Below are the code and all the weights of a small trained network. Each question names an input and a class and asks about switching units off, where a switched-off unit gives its printed mean instead of its output.

import numpy as np


def w(rows, s, z=0):
    codes = np.array(rows[::2]) - 128.0
    scale = np.full(codes.shape[1], s)
    scale[-1] = z or s
    return codes * scale


def norm(h):
    return h / np.sqrt((h * h).mean(-1, keepdims=True) + 1e-5)


def f(y):
    return np.maximum(y, 0)


def log_softmax(a):
    a = a - a.max(-1, keepdims=True)
    return a - np.log(np.exp(a).sum(-1, keepdims=True))


def net(x, mask):
    res = np.array(x, float).reshape(1, 8) / 4 @ E
    u = 0
    for l in range(3):
        y = f(norm(res) @ A[l][:, :-1].T + A[l][:, -1])
        res = res + np.where(mask[u : u + 3], y, B[l][:, -1]) @ B[l][:, :-1]
        u += 3
    return log_softmax(norm(res)[-1] @ U[:, :-1].T + U[:, -1])


A, B = {}, {}
E = w([
[64,140,52,64,254,126,161,56],'x0',
[110,128,164,125,92,130,144,70],'x1',
[125,117,151,127,131,129,132,112],'x2',
[88,138,123,65,83,243,24,183],'x3',
[127,2,24,144,112,87,48,87],'x4',
[137,122,129,128,153,118,108,155],'x5',
[125,131,122,134,128,134,137,133],'x6',
[126,140,99,130,129,132,132,151],'x7',
],0.0083)
A[0] = w([
[147,253,31,87,158,70,119,122,231],'L0N0',
[174,153,107,60,80,104,164,61,252],'L0N1',
[238,61,85,192,49,135,81,98,39],'L0N2',
],0.0053,0.0026)
B[0] = w([
[137,82,227,128,147,132,166,66,252],'L0N0',
[128,116,122,114,217,85,121,236,237],'L0N1',
[142,246,124,238,163,156,45,61,235],'L0N2',
],0.011,0.0036)
A[1] = w([
[76,137,131,99,190,237,62,111,1],'L1N0',
[176,161,145,135,33,254,66,153,144],'L1N1',
[90,48,38,40,123,66,102,104,9],'L1N2',
],0.007,0.0017)
B[1] = w([
[57,235,133,154,20,249,127,62,236],'L1N0',
[84,35,174,46,190,2,105,189,253],'L1N1',
[166,72,69,61,45,153,212,65,201],'L1N2',
],0.0095,0.0052)
A[2] = w([
[190,174,181,253,107,50,153,170,46],'L2N0',
[81,8,123,182,68,80,98,40,196],'L2N1',
[216,119,132,106,132,17,115,210,1],'L2N2',
],0.0062,0.0021)
B[2] = w([
[255,137,78,181,37,163,129,119,251],'L2N0',
[98,77,18,159,168,122,101,196,254],'L2N1',
[98,188,121,91,91,179,207,105,194],'L2N2',
],0.009,0.005)
U = w([
[221,165,187,167,19,111,202,161,128],'0',
[151,165,199,126,218,90,206,75,253],'1',
[217,127,58,213,91,88,86,105,184],'2',
[120,44,37,139,173,76,185,84,68],'3',
[108,147,251,63,106,86,107,210,70],'4',
[63,206,188,83,124,220,154,101,120],'5',
[83,100,114,151,85,101,3,161,171],'6',
[113,126,18,51,57,195,101,63,26],'7',
],0.014,0.002)

Each question gives the input, the list of numbers given to net, and the class t.
The units are the neurons (one row each of A and B). Each row of codes is followed by its name. A weight is (code - 128) times the scale printed after its matrix; where a second scale follows, it is the last column's (A, B and U).
mask holds one flag per neuron, layer by layer. A switched-off neuron (its flag False) gives its mean, the last column of its row in B, instead of its output. The means were averaged over made-up inputs and are rounded, as every weight is.
A unit's drop is (log p(t) with every unit on - log p(t) with that unit switched off) / (log p(t) with every unit on - log p(t) with every unit switched off).
The circuit of an input: a set's keep is (log p(t) with only the set's units on - log p(t) with every unit switched off) / (log p(t) with every unit on - log p(t) with every unit switched off). Starting from all 9 units, units are removed one at a time, each time the one whose removal leaves the highest keep (on an exact tie, the one counted first), for as long as the keep stays at least 0.8.
circuit, biggest first: the units of the circuit, biggest drop first
k most important neurons: the k neurons with the biggest drops, biggest first
k most important neurons of layer l: the k neurons of layer l with the biggest drops, biggest first
drop when u is switched off: that unit's drop, to one decimal
input [-3,7,8,1,2,-2,-5,1], class 6: 2 most important neurons	[L1N1, L0N2]
input [-3,-6,-4,8,-6,1,7,2], class 4: circuit, biggest first	[L1N1]
input [0,4,7,-6,-6,2,-2,0], class 0: 2 most important neurons	[L2N0, L1N1]
input [-4,-7,-3,1,-6,4,0,-4], class 4: 2 most important neurons	[L1N1, L0N1]
input [-2,4,2,6,2,-6,-1,-8], class 6: circuit, biggest first	[L1N1, L2N1]
input [-2,-8,-1,-7,0,-2,-8,-6], class 0: circuit, biggest first	[L2N2, L2N0]
input [-1,7,0,-1,3,-5,7,8], class 2: 2 most important neurons of layer 0	[L0N2, L0N1]
input [-8,6,-7,1,1,-2,0,2], class 6: circuit, biggest first	[L1N1, L0N2]
input [0,-1,6,-1,-7,8,4,4], class 0: 4 most important neurons	[L1N1, L2N0, L1N0, L0N1]
input [2,2,-8,7,-1,7,-1,2], class 5: 2 most important neurons	[L1N0, L2N1]
input [-7,6,-6,-4,3,4,5,-8], class 2: 2 most important neurons	[L0N2, L2N1]
input [-8,-6,8,4,-1,0,-5,-2], class 4: 2 most important neurons	[L1N1, L2N2]
input [-2,6,-8,2,3,-3,7,1], class 6: 2 most important neurons	[L1N1, L0N2]
input [4,3,-4,7,-1,-6,-7,-3], class 5: most important neuron	[L1N0]
input [-6,-7,2,3,-2,7,-4,2], class 4: drop when L1N1 is switched off	1.3
input [-7,8,5,1,-7,-4,-2,-5], class 4: drop when L1N1 is switched off	0.9
input [-1,0,3,-4,-2,8,-6,0], class 0: drop when L1N1 is switched off	0.1
